Below is a small trained network, with its code and all its weights. Each question gives an input and a target symbol and asks what happens when units are switched off, that is, made to give their printed mean instead of their output.

import numpy as np


def w(rows, s, z=0):
    codes = np.array(rows[::2]) - 128.0
    scale = np.full(codes.shape[1], s)
    scale[-1] = z or s
    return codes * scale


def norm(h):
    return h / np.sqrt((h * h).mean(-1, keepdims=True) + 1e-5)


def softmax(a):
    e = np.exp(a - a.max(-1, keepdims=True))
    return e / e.sum(-1, keepdims=True)


def log_softmax(a):
    a = a - a.max(-1, keepdims=True)
    return a - np.log(np.exp(a).sum(-1, keepdims=True))


def net(x, mask):
    ids = ['Θεζμπτψ'.index(c) for c in x.split()]
    T = len(ids)
    res = E[ids] + P[:T]
    u = 0
    for l in range(3):
        r = norm(res)
        for j in range(2):
            rows = slice(2 * j, 2 * j + 2)
            q, k, v = (r @ M[l][rows].T for M in (Q, K, V))
            z = softmax(np.where(np.tri(T) > 0, q @ k.T / 2**0.5, -1e9)) @ v
            o = O[l][rows]
            res = res + np.where(mask[u + j], z, o[:, -1]) @ o[:, :-1]
        u += 2
    return log_softmax(norm(res)[-1] @ U[:, :-1].T + U[:, -1])


Q, K, V, O = {}, {}, {}, {}
E = w([
[75,175,132,234,40,92,216],'Θ',
[40,181,61,207,163,198,127],'ε',
[127,56,60,167,237,133,179],'ζ',
[247,167,19,154,137,148,83],'μ',
[98,73,173,191,131,40,15],'π',
[143,222,213,91,228,131,112],'τ',
[49,109,93,5,63,184,73],'ψ',
],0.0032)
P = w([
[175,94,166,190,154,219,151],'0',
[136,137,121,182,164,195,116],'1',
[120,142,99,158,156,151,93],'2',
[94,150,73,109,145,100,94],'3',
[80,163,51,84,142,55,94],'4',
[62,184,26,27,142,4,89],'5',
],0.0028)
Q[0] = w([
[117,130,105,95,170,162,147],'0.h0',
[99,159,8,144,117,140,195],'0.h0',
[158,169,96,108,184,185,3],'0.h1',
[94,51,68,126,245,157,115],'0.h1',
],0.005)
K[0] = w([
[140,98,118,170,116,98,160],'0.h0',
[164,56,144,156,140,63,75],'0.h0',
[47,85,73,3,161,136,72],'0.h1',
[157,209,103,54,85,116,18],'0.h1',
],0.0052)
V[0] = w([
[99,117,226,125,75,106,140],'0.h0',
[189,143,107,93,86,151,229],'0.h0',
[206,197,81,161,184,36,4],'0.h1',
[190,80,52,176,225,72,146],'0.h1',
],0.0017)
O[0] = w([
[166,111,203,132,38,122,178,1],'0.h0',
[136,121,144,17,116,144,123,30],'0.h0',
[58,212,159,219,61,77,203,182],'0.h1',
[1,133,111,149,65,57,167,141],'0.h1',
],0.002,0.00096)
Q[1] = w([
[53,211,54,74,182,62,30],'1.h0',
[189,83,177,58,89,138,203],'1.h0',
[178,2,216,141,27,154,142],'1.h1',
[186,108,210,75,119,187,157],'1.h1',
],0.008)
K[1] = w([
[69,158,43,66,108,76,117],'1.h0',
[176,148,199,200,106,120,175],'1.h0',
[184,121,116,254,135,186,190],'1.h1',
[149,87,97,177,81,191,148],'1.h1',
],0.0082)
V[1] = w([
[184,153,119,195,252,77,143],'1.h0',
[94,104,144,85,176,185,49],'1.h0',
[97,73,149,158,54,68,52],'1.h1',
[127,166,252,119,158,90,83],'1.h1',
],0.004)
O[1] = w([
[157,69,197,149,168,2,206,163],'1.h0',
[38,124,140,27,94,173,164,251],'1.h0',
[135,69,42,183,237,126,180,63],'1.h1',
[131,84,190,187,219,100,20,169],'1.h1',
],0.0035,0.0026)
Q[2] = w([
[105,158,159,116,155,109,131],'2.h0',
[93,89,9,161,102,75,201],'2.h0',
[90,193,51,104,62,93,254],'2.h1',
[48,217,121,167,214,92,87],'2.h1',
],0.0085)
K[2] = w([
[164,184,169,99,126,130,138],'2.h0',
[70,175,23,131,71,68,99],'2.h0',
[178,136,2,37,122,86,115],'2.h1',
[149,130,184,54,221,76,54],'2.h1',
],0.0079)
V[2] = w([
[103,77,48,111,134,86,131],'2.h0',
[54,180,101,198,108,45,114],'2.h0',
[200,195,83,105,88,141,30],'2.h1',
[28,254,160,160,82,150,131],'2.h1',
],0.0037)
O[2] = w([
[156,128,233,161,204,199,153,42],'2.h0',
[148,163,179,21,116,143,190,203],'2.h0',
[115,180,151,253,114,107,193,80],'2.h1',
[179,177,208,153,229,141,98,246],'2.h1',
],0.0036,0.0013)
U = w([
[114,26,66,139,190,103,184,122],'Θ',
[132,85,110,2,40,168,139,151],'ε',
[254,163,66,177,92,117,113,129],'ζ',
[110,168,139,179,32,77,228,157],'μ',
[171,178,238,98,194,167,128,7],'π',
[55,178,71,130,139,220,102,130],'τ',
[106,96,170,179,143,60,38,194],'ψ',
],0.0063,0.0014)

Each question gives the input, a string of symbols that net reads in full, and the target symbol t.
The units are the heads (2 rows each of Q, K, V and O). Each row of codes is followed by its name. A weight is (code - 128) times the scale printed after its matrix; where a second scale follows, it is the last column's (O and U).
mask holds one flag per head, layer by layer. A switched-off head (its flag False) gives its mean, the last column of its rows in O, instead of its output. The means were averaged over made-up inputs and are rounded, as every weight is.
A unit's drop is (log p(t) with every unit on - log p(t) with that unit switched off) / (log p(t) with every unit on - log p(t) with every unit switched off).
The circuit of an input: a set's keep is (log p(t) with only the set's units on - log p(t) with every unit switched off) / (log p(t) with every unit on - log p(t) with every unit switched off). Starting from all 6 units, units are removed one at a time, each time the one whose removal leaves the highest keep (on an exact tie, the one counted first), for as long as the keep stays at least 0.8.
circuit, biggest first: the units of the circuit, biggest drop first
most important unit: the unit with the biggest drop
which heads matter: for each layer, one digit per head in row order, 1 if its drop is at least 0.15 and else 0, layers parted by /
drop of u: that unit's drop, to one decimal
input π ζ μ, target Θ: which heads matter : 00 / 11 / 01
input ε Θ Θ ε, target π: circuit, biggest first : (2.h1, 2.h0)
input τ Θ τ, target ψ: most important unit : 2.h0
input μ μ μ, target μ: circuit, biggest first : (2.h1, 1.h1)
input μ π ε, target Θ: circuit, biggest first : (1.h1, 1.h0)
input ε ε Θ, target π: which heads matter : 00 / 00 / 01
input τ μ π τ τ, target ψ: circuit, biggest first : (1.h1, 2.h0)
input τ ζ ε, target ψ: circuit, biggest first : (1.h1, 1.h0)
input Θ ζ ε τ ε, target ψ: which heads matter : 00 / 01 / 00
input τ Θ ζ Θ ζ Θ, target ε: which heads matter : 00 / 00 / 11
input Θ ζ ζ μ, target μ: circuit, biggest first : (1.h1, 2.h1)
input ψ τ π π ζ μ, target Θ: which heads matter : 00 / 01 / 00
input ζ ζ ε, target ε: drop of 2.h1 : 0.5
input ε ψ ψ τ, target τ: drop of 1.h1 : 0.1
input ε τ ψ π, target τ: drop of 1.h0 : 1.1
input Θ ζ ζ, target ε: circuit, biggest first : (1.h1)
input Θ Θ ζ, target ε: circuit, biggest first : (1.h1, 2.h1)
